Here is a tiny trained network, its code and every weight. The questions are about switching its units off for an input and a class, where a switched-off unit gives its printed mean instead of its output.

import numpy as np


def w(rows, s, z=0):
    codes = np.array(rows[::2]) - 128.0
    scale = np.full(codes.shape[1], s)
    scale[-1] = z or s
    return codes * scale


def norm(h):
    return h / np.sqrt((h * h).mean(-1, keepdims=True) + 1e-5)


def f(y):
    return np.maximum(y, 0)


def log_softmax(a):
    a = a - a.max(-1, keepdims=True)
    return a - np.log(np.exp(a).sum(-1, keepdims=True))


def net(x, mask):
    res = np.array(x, float).reshape(1, 7) / 4 @ E
    u = 0
    for l in range(4):
        y = f(norm(res) @ A[l][:, :-1].T + A[l][:, -1])
        res = res + np.where(mask[u : u + 7], y, B[l][:, -1]) @ B[l][:, :-1]
        u += 7
    return log_softmax(norm(res)[-1] @ U[:, :-1].T + U[:, -1])


A, B = {}, {}
E = w([
[96,201,102],'x0',
[34,133,97],'x1',
[104,101,249],'x2',
[122,254,238],'x3',
[150,130,98],'x4',
[48,121,130],'x5',
[94,179,85],'x6',
],0.0081)
A[0] = w([
[52,8,185,76],'L0N0',
[84,136,180,6],'L0N1',
[200,134,157,147],'L0N2',
[99,96,45,130],'L0N3',
[149,150,167,5],'L0N4',
[75,250,141,188],'L0N5',
[140,107,142,86],'L0N6',
],0.013,0.0016)
B[0] = w([
[45,86,91,218],'L0N0',
[99,127,123,178],'L0N1',
[205,80,87,176],'L0N2',
[149,100,32,203],'L0N3',
[152,136,74,158],'L0N4',
[90,248,78,255],'L0N5',
[131,159,98,141],'L0N6',
],0.016,0.0075)
A[1] = w([
[127,135,131,20],'L1N0',
[123,254,122,56],'L1N1',
[149,91,141,52],'L1N2',
[114,227,159,105],'L1N3',
[191,65,223,98],'L1N4',
[121,129,137,9],'L1N5',
[94,148,241,40],'L1N6',
],0.0093,0.0016)
B[1] = w([
[181,72,255,128],'L1N0',
[123,210,122,253],'L1N1',
[163,162,69,138],'L1N2',
[159,222,177,221],'L1N3',
[187,210,217,149],'L1N4',
[105,108,132,128],'L1N5',
[93,217,38,142],'L1N6',
],0.0086,0.0052)
A[2] = w([
[134,126,131,7],'L2N0',
[129,101,145,63],'L2N1',
[192,76,176,10],'L2N2',
[66,112,166,55],'L2N3',
[108,110,191,32],'L2N4',
[246,133,207,60],'L2N5',
[71,151,172,249],'L2N6',
],0.012,0.0012)
B[2] = w([
[121,129,109,128],'L2N0',
[142,125,75,136],'L2N1',
[217,198,124,174],'L2N2',
[124,75,203,184],'L2N3',
[72,62,143,136],'L2N4',
[250,114,238,233],'L2N5',
[133,104,163,254],'L2N6',
],0.012,0.0029)
A[3] = w([
[135,222,105,175],'L3N0',
[233,136,173,51],'L3N1',
[205,182,71,80],'L3N2',
[84,150,153,120],'L3N3',
[140,11,119,187],'L3N4',
[17,64,191,6],'L3N5',
[100,137,147,65],'L3N6',
],0.012,0.0017)
B[3] = w([
[112,177,8,253],'L3N0',
[244,98,159,188],'L3N1',
[143,51,150,240],'L3N2',
[116,179,198,169],'L3N3',
[86,208,5,212],'L3N4',
[44,116,245,188],'L3N5',
[111,139,147,143],'L3N6',
],0.011,0.0065)
U = w([
[254,95,187,154],'0',
[166,1,32,135],'1',
[76,49,248,3],'2',
[67,3,132,99],'3',
[95,240,117,210],'4',
],0.011,0.0071)

Each question gives the input, the list of numbers given to net, and the class t.
The units are the neurons (one row each of A and B). Each row of codes is followed by its name. A weight is (code - 128) times the scale printed after its matrix; where a second scale follows, it is the last column's (A, B and U).
mask holds one flag per neuron, layer by layer. A switched-off neuron (its flag False) gives its mean, the last column of its row in B, instead of its output. The means were averaged over made-up inputs and are rounded, as every weight is.
A unit's drop is (log p(t) with every unit on - log p(t) with that unit switched off) / (log p(t) with every unit on - log p(t) with every unit switched off).
The circuit of an input: a set's keep is (log p(t) with only the set's units on - log p(t) with every unit switched off) / (log p(t) with every unit on - log p(t) with every unit switched off). Starting from the 12 units with the biggest drops (on a tie, the unit counted first), units are removed one at a time, each time the one whose removal leaves the highest keep (on an exact tie, the one counted first), for as long as the keep stays at least 0.8.
circuit, biggest first: the units of the circuit, biggest drop first
k most important neurons: the k neurons with the biggest drops, biggest first
top k neurons in layer l: the k neurons of layer l with the biggest drops, biggest first
drop when u is switched off: that unit's drop, to one decimal
input [3,-7,-3,-4,3,-2,-8], class 0: 3 most important neurons	[L0N0 L0N5 L2N5]
input [1,3,-2,-3,1,-7,2], class 1: circuit, biggest first	[L0N5]
input [-3,0,1,-4,-8,-5,5], class 3: circuit, biggest first	[L0N0 L0N5]
input [-1,-2,6,-7,6,8,-5], class 3: circuit, biggest first	[L0N0 L3N5]
input [-1,6,-1,0,0,2,0], class 1: top 2 neurons in layer 1	[L1N3 L1N1]
input [-6,2,6,-1,-6,0,-5], class 2: 2 most important neurons	[L3N5 L0N3]
input [2,-1,4,7,0,-7,-2], class 0: circuit, biggest first	[L0N2 L3N1]
input [-1,-7,-2,-4,7,-1,-1], class 0: circuit, biggest first	[L0N0 L0N5 L3N0]
input [-3,-6,-2,-4,2,-8,7], class 0: circuit, biggest first	[L0N0 L0N5 L3N1]
input [-6,4,6,-6,-4,-8,-6], class 3: circuit, biggest first	[L0N0 L3N5]
input [-4,2,1,-2,2,1,-3], class 3: circuit, biggest first	[L0N0 L0N5]
input [-3,3,-7,0,3,-4,6], class 1: top 2 neurons in layer 0	[L0N5 L0N3]
input [-7,-1,1,-7,-1,4,-6], class 3: top 2 neurons in layer 0	[L0N0 L0N2]
input [-3,2,6,0,-8,-5,-7], class 3: circuit, biggest first	[L0N0]
input [-6,-6,1,-3,-3,-3,-3], class 0: top 2 neurons in layer 2	[L2N5 L2N2]
input [6,-2,5,-4,-2,4,1], class 2: top 2 neurons in layer 3	[L3N5 L3N0]
input [5,1,4,-2,6,8,-6], class 3: 2 most important neurons	[L0N0 L0N5]
input [-4,5,-1,1,5,4,2], class 3: top 2 neurons in layer 1	[L1N3 L1N1]
input [-4,2,2,0,-2,8,-8], class 3: top 2 neurons in layer 0	[L0N0 L0N5]
input [6,8,2,-5,1,8,-8], class 3: top 2 neurons in layer 3	[L3N5 L3N0]
input [-6,-4,-3,-3,-8,-7,-4], class 0: top neuron in layer 1	[L1N4]
input [-8,-8,7,0,-8,5,-1], class 3: drop when L0N0 is switched off	1.2
